Below are the code and all the weights of a small trained network. Each question names an input and a target symbol and asks about switching units off, where a switched-off unit gives its printed mean instead of its output.

import numpy as np


def w(rows, s, z=0):
    codes = np.array(rows[::2]) - 128.0
    scale = np.full(codes.shape[1], s)
    scale[-1] = z or s
    return codes * scale


def f(y):
    return np.maximum(y, 0)


def softmax(a):
    e = np.exp(a - a.max(-1, keepdims=True))
    return e / e.sum(-1, keepdims=True)


def log_softmax(a):
    a = a - a.max(-1, keepdims=True)
    return a - np.log(np.exp(a).sum(-1, keepdims=True))


def net(x, mask):
    ids = ['ΘΞΣΨαβγδεημπτφ'.index(c) for c in x.split()]
    T = len(ids)
    res = E[ids] + P[:T]
    q, k, v = (res @ M[0].T for M in (Q, K, V))
    z = softmax(np.where(np.tri(T) > 0, q @ k.T / 2**0.5, -1e9)) @ v
    res = res + np.where(mask[0], z, O[0][:, -1]) @ O[0][:, :-1]
    y = f(res @ A[0][:, :-1].T + A[0][:, -1])
    res = res + np.where(mask[1:9], y, B[0][:, -1]) @ B[0][:, :-1]
    return log_softmax(res[-1] @ U[:, :-1].T + U[:, -1])


Q, K, V, O, A, B = {}, {}, {}, {}, {}, {}
E = w([
[132,209,91,155,76],'Θ',
[67,76,150,207,110],'Ξ',
[135,92,112,125,110],'Σ',
[128,27,138,177,98],'Ψ',
[186,50,107,87,93],'α',
[102,72,155,192,139],'β',
[126,84,23,52,75],'γ',
[165,106,138,140,101],'δ',
[144,84,121,120,118],'ε',
[211,124,87,77,70],'η',
[151,5,149,139,115],'μ',
[145,72,107,107,120],'π',
[166,172,91,113,89],'τ',
[107,127,119,186,100],'φ',
],0.02)
P = w([
[113,80,2,80,95],'0',
[187,145,84,197,94],'1',
[194,143,93,200,97],'2',
[198,115,89,195,88],'3',
[178,165,94,185,120],'4',
[188,163,93,188,116],'5',
[183,146,101,183,129],'6',
[169,156,99,218,128],'7',
[152,113,117,220,132],'8',
],0.01)
Q[0] = w([
[198,61,56,254,32],'h1',
[73,125,202,34,161],'h1',
],0.0068)
K[0] = w([
[20,110,12,59,95],'h1',
[206,181,227,188,182],'h1',
],0.011)
V[0] = w([
[173,43,196,10,210],'h1',
[42,2,145,245,181],'h1',
],0.0084)
O[0] = w([
[182,133,184,7,94,195],'h1',
[194,130,152,102,201,6],'h1',
],0.018,0.0024)
A[0] = w([
[90,99,107,127,100,82],'n1',
[111,129,84,140,74,79],'n2',
[122,102,255,63,80,130],'n3',
[155,154,103,118,167,108],'n4',
[160,79,105,176,126,145],'n5',
[108,90,105,165,113,2],'n6',
[106,91,159,152,142,73],'n7',
[175,153,99,144,120,168],'n8',
],0.015,0.0047)
B[0] = w([
[177,186,174,175,125,214],'n1',
[164,124,226,176,192,253],'n2',
[108,197,74,117,131,248],'n3',
[142,89,146,155,147,159],'n4',
[46,147,102,97,122,233],'n5',
[171,216,141,105,183,225],'n6',
[138,122,101,101,103,153],'n7',
[3,8,131,110,145,179],'n8',
],0.0074,0.017)
U = w([
[111,125,56,99,136,155],'Θ',
[160,100,139,102,154,58],'Ξ',
[185,72,133,116,144,133],'Σ',
[117,123,119,78,113,159],'Ψ',
[144,105,121,107,103,205],'α',
[154,132,81,97,107,150],'β',
[254,110,145,154,67,143],'γ',
[105,208,88,53,73,151],'δ',
[140,178,184,27,189,117],'ε',
[174,168,77,119,155,2],'η',
[202,122,115,140,99,177],'μ',
[145,99,116,101,169,41],'π',
[136,97,108,98,109,185],'τ',
[145,130,150,89,116,120],'φ',
],0.0087,0.0058)

Each question gives the input, a string of symbols that net reads in full, and the target symbol t.
The units are the heads (2 rows each of Q, K, V and O) and the neurons (one row each of A and B). Each row of codes is followed by its name. A weight is (code - 128) times the scale printed after its matrix; where a second scale follows, it is the last column's (O, A, B and U).
mask holds one flag per unit, heads first, then neurons. A switched-off unit (its flag False) gives its mean, the last column of its rows in O or B, instead of its output. The means were averaged over made-up inputs and are rounded, as every weight is.
A unit's drop is (log p(t) with every unit on - log p(t) with that unit switched off) / (log p(t) with every unit on - log p(t) with every unit switched off).
The circuit of an input: a set's keep is (log p(t) with only the set's units on - log p(t) with every unit switched off) / (log p(t) with every unit on - log p(t) with every unit switched off). Starting from all 9 units, units are removed one at a time, each time the one whose removal leaves the highest keep (on an exact tie, the one counted first), for as long as the keep stays at least 0.8.
units of the circuit, in order: the units of the circuit, biggest drop first
top k neurons: the k neurons with the biggest drops, biggest first
drop when u is switched off: that unit's drop, to one decimal
input Θ η φ μ ε Θ τ, target η: units of the circuit, in order -> [h1; n6]
input Θ μ μ φ μ φ α Θ, target η: top neuron -> [n6]
input α μ τ ε τ μ Θ π, target δ: units of the circuit, in order -> [h1; n2]
input η μ β Ψ α ε α α μ, target γ: units of the circuit, in order -> [h1; n1; n2]
input α φ μ μ μ α, target δ: units of the circuit, in order -> [h1; n3]
input Θ Ψ μ τ μ μ μ φ, target η: units of the circuit, in order -> [h1; n6]
input α α α Ψ η, target δ: top 2 neurons -> [n3; n2]
input φ μ μ β, target Θ: top 3 neurons -> [n5; n2; n1]
input φ μ μ Ξ, target Θ: units of the circuit, in order -> [h1; n5]
input Θ α μ μ π α Σ, target η: top 2 neurons -> [n6; n2]
input Ψ μ μ μ Ψ μ, target Σ: units of the circuit, in order -> [h1; n6; n4]
input η μ Θ δ, target γ: top 4 neurons -> [n2; n1; n3; n8]
input φ Ξ μ η, target Θ: units of the circuit, in order -> [h1; n5; n8]
input Θ φ μ μ μ α, target η: top 4 neurons -> [n6; n2; n1; n5]
input α φ φ π α μ Σ, target δ: top 2 neurons -> [n3; n2]
input φ μ Θ μ φ μ μ, target Θ: top 2 neurons -> [n5; n2]
input Θ μ μ, target η: top 2 neurons -> [n6; n5]
input η μ Θ Σ Θ β Ψ Σ, target γ: top 2 neurons -> [n2; n1]
input μ Θ η α Θ ε, target ε: top neuron -> [n3]
input α ε μ Θ ε π μ Ψ τ, target δ: drop when h1 is switched off -> 2.1
input η α Ξ η α, target γ: drop when h1 is switched off -> 1.4
input μ μ Θ Θ δ, target ε: drop when n7 is switched off -> 0.0
